Here is a tiny trained network, its code and every weight. The questions are about switching its units off for an input and a class, where a switched-off unit gives its printed mean instead of its output.

import numpy as np


def w(rows, s, z=0):
    codes = np.array(rows[::2]) - 128.0
    scale = np.full(codes.shape[1], s)
    scale[-1] = z or s
    return codes * scale


def norm(h):
    return h / np.sqrt((h * h).mean(-1, keepdims=True) + 1e-5)


def f(y):
    return np.maximum(y, 0)


def log_softmax(a):
    a = a - a.max(-1, keepdims=True)
    return a - np.log(np.exp(a).sum(-1, keepdims=True))


def net(x, mask):
    res = np.array(x, float).reshape(1, 5) / 4 @ E
    u = 0
    for l in range(2):
        y = f(norm(res) @ A[l][:, :-1].T + A[l][:, -1])
        res = res + np.where(mask[u : u + 15], y, B[l][:, -1]) @ B[l][:, :-1]
        u += 15
    return log_softmax(norm(res)[-1] @ U[:, :-1].T + U[:, -1])


A, B = {}, {}
E = w([
[246,134,95,182],'x0',
[122,137,220,246],'x1',
[127,134,127,128],'x2',
[124,135,125,131],'x3',
[99,60,3,182],'x4',
],0.0037)
A[0] = w([
[16,92,24,155,253],'0.n1',
[147,191,124,128,98],'0.n2',
[97,107,71,1,93],'0.n3',
[196,122,18,217,38],'0.n4',
[136,152,213,58,199],'0.n5',
[10,52,86,158,53],'0.n6',
[126,100,86,199,196],'0.n7',
[104,139,168,205,160],'0.n8',
[203,177,76,72,96],'0.n9',
[231,154,205,113,235],'0.n10',
[213,113,124,71,19],'0.n11',
[161,138,180,166,221],'0.n12',
[185,28,100,93,138],'0.n13',
[36,46,173,199,45],'0.n14',
[55,105,165,147,109],'0.n15',
],0.008,0.003)
B[0] = w([
[198,199,190,105,254],'0.n1',
[127,126,82,112,144],'0.n2',
[253,159,99,117,210],'0.n3',
[49,22,186,54,186],'0.n4',
[29,23,116,58,213],'0.n5',
[224,201,150,234,197],'0.n6',
[91,152,212,112,188],'0.n7',
[108,187,188,236,186],'0.n8',
[27,122,55,77,176],'0.n9',
[138,183,29,173,229],'0.n10',
[61,92,44,142,154],'0.n11',
[187,198,96,199,195],'0.n12',
[102,221,123,82,171],'0.n13',
[158,130,214,203,181],'0.n14',
[151,71,219,91,169],'0.n15',
],0.0049,0.007)
A[1] = w([
[160,54,83,51,192],'1.n1',
[118,151,161,190,237],'1.n2',
[87,108,112,105,79],'1.n3',
[103,31,126,1,225],'1.n4',
[229,145,73,190,180],'1.n5',
[33,74,204,231,112],'1.n6',
[157,97,33,98,2],'1.n7',
[152,98,33,129,10],'1.n8',
[106,128,125,85,84],'1.n9',
[52,120,168,147,119],'1.n10',
[172,127,65,22,169],'1.n11',
[119,124,193,145,47],'1.n12',
[84,168,113,108,98],'1.n13',
[111,118,186,133,191],'1.n14',
[134,88,193,165,165],'1.n15',
],0.0089,0.0025)
B[1] = w([
[127,120,192,215,204],'1.n1',
[172,140,73,95,238],'1.n2',
[196,137,114,92,150],'1.n3',
[209,204,193,212,231],'1.n4',
[132,140,57,38,232],'1.n5',
[45,64,81,3,235],'1.n6',
[75,75,154,85,178],'1.n7',
[70,64,126,58,165],'1.n8',
[175,135,136,152,155],'1.n9',
[70,91,64,136,173],'1.n10',
[75,73,174,205,254],'1.n11',
[95,125,138,126,176],'1.n12',
[88,90,159,135,158],'1.n13',
[121,86,119,139,193],'1.n14',
[123,70,71,112,202],'1.n15',
],0.0056,0.0058)
U = w([
[161,86,233,216,80],'0',
[2,22,33,92,253],'1',
[240,204,2,107,43],'2',
],0.0092,0.00057)

Each question gives the input, the list of numbers given to net, and the class t.
The units are the neurons (one row each of A and B). Each row of codes is followed by its name. A weight is (code - 128) times the scale printed after its matrix; where a second scale follows, it is the last column's (A, B and U).
mask holds one flag per neuron, layer by layer. A switched-off neuron (its flag False) gives its mean, the last column of its row in B, instead of its output. The means were averaged over made-up inputs and are rounded, as every weight is.
A unit's drop is (log p(t) with every unit on - log p(t) with that unit switched off) / (log p(t) with every unit on - log p(t) with every unit switched off).
The circuit of an input: a set's keep is (log p(t) with only the set's units on - log p(t) with every unit switched off) / (log p(t) with every unit on - log p(t) with every unit switched off). Starting from the 12 units with the biggest drops (on a tie, the unit counted first), units are removed one at a time, each time the one whose removal leaves the highest keep (on an exact tie, the one counted first), for as long as the keep stays at least 0.8.
circuit, biggest first: the units of the circuit, biggest drop first
most important unit: the unit with the biggest drop
k most important neurons: the k neurons with the biggest drops, biggest first
top k neurons in layer l: the k neurons of layer l with the biggest drops, biggest first
drop of u: that unit's drop, to one decimal
input [2,-6,-6,8,8], class 0: most important unit -> 0.n4
input [1,-1,8,-6,8], class 0: circuit, biggest first -> 0.n1, 0.n10, 0.n7
input [6,0,3,-2,2], class 0: circuit, biggest first -> 0.n4, 1.n4
input [0,-6,-4,5,-8], class 0: circuit, biggest first -> 1.n4, 0.n5, 1.n5
input [0,2,-2,-7,4], class 0: 3 most important neurons -> 0.n1, 0.n6, 0.n5
input [-1,1,1,-1,7], class 0: circuit, biggest first -> 0.n1, 0.n6, 0.n4
input [2,-6,-1,-4,-7], class 1: circuit, biggest first -> 0.n9, 0.n1
input [-1,-8,-7,-1,6], class 2: top 3 neurons in layer 0 -> 0.n1, 0.n3, 0.n5
input [3,8,-1,-1,-6], class 2: 2 most important neurons -> 0.n12, 0.n10
input [-8,7,-7,8,6], class 0: 2 most important neurons -> 0.n6, 0.n1
input [8,-5,3,-7,7], class 0: 2 most important neurons -> 0.n4, 1.n4
input [6,3,-4,-1,1], class 1: top 3 neurons in layer 0 -> 0.n4, 0.n3, 0.n1
input [1,-4,-2,2,1], class 0: 2 most important neurons -> 0.n10, 1.n11
input [-3,7,-6,-8,-1], class 1: circuit, biggest first -> 1.n6
input [6,1,7,-1,-7], class 2: top 2 neurons in layer 0 -> 0.n12, 0.n4
input [-3,-5,-5,-1,8], class 2: top 2 neurons in layer 0 -> 0.n1, 0.n6
input [-7,8,-5,2,-3], class 1: drop of 1.n6 -> 0.2
input [-2,-2,-4,-2,7], class 2: drop of 0.n6 -> 0.2
input [-1,-7,-7,-5,5], class 2: drop of 0.n5 -> 1.0
input [-2,6,2,4,-7], class 1: most important unit -> 0.n5
input [8,-2,2,-6,0], class 1: top 2 neurons in layer 1 -> 1.n8, 1.n7
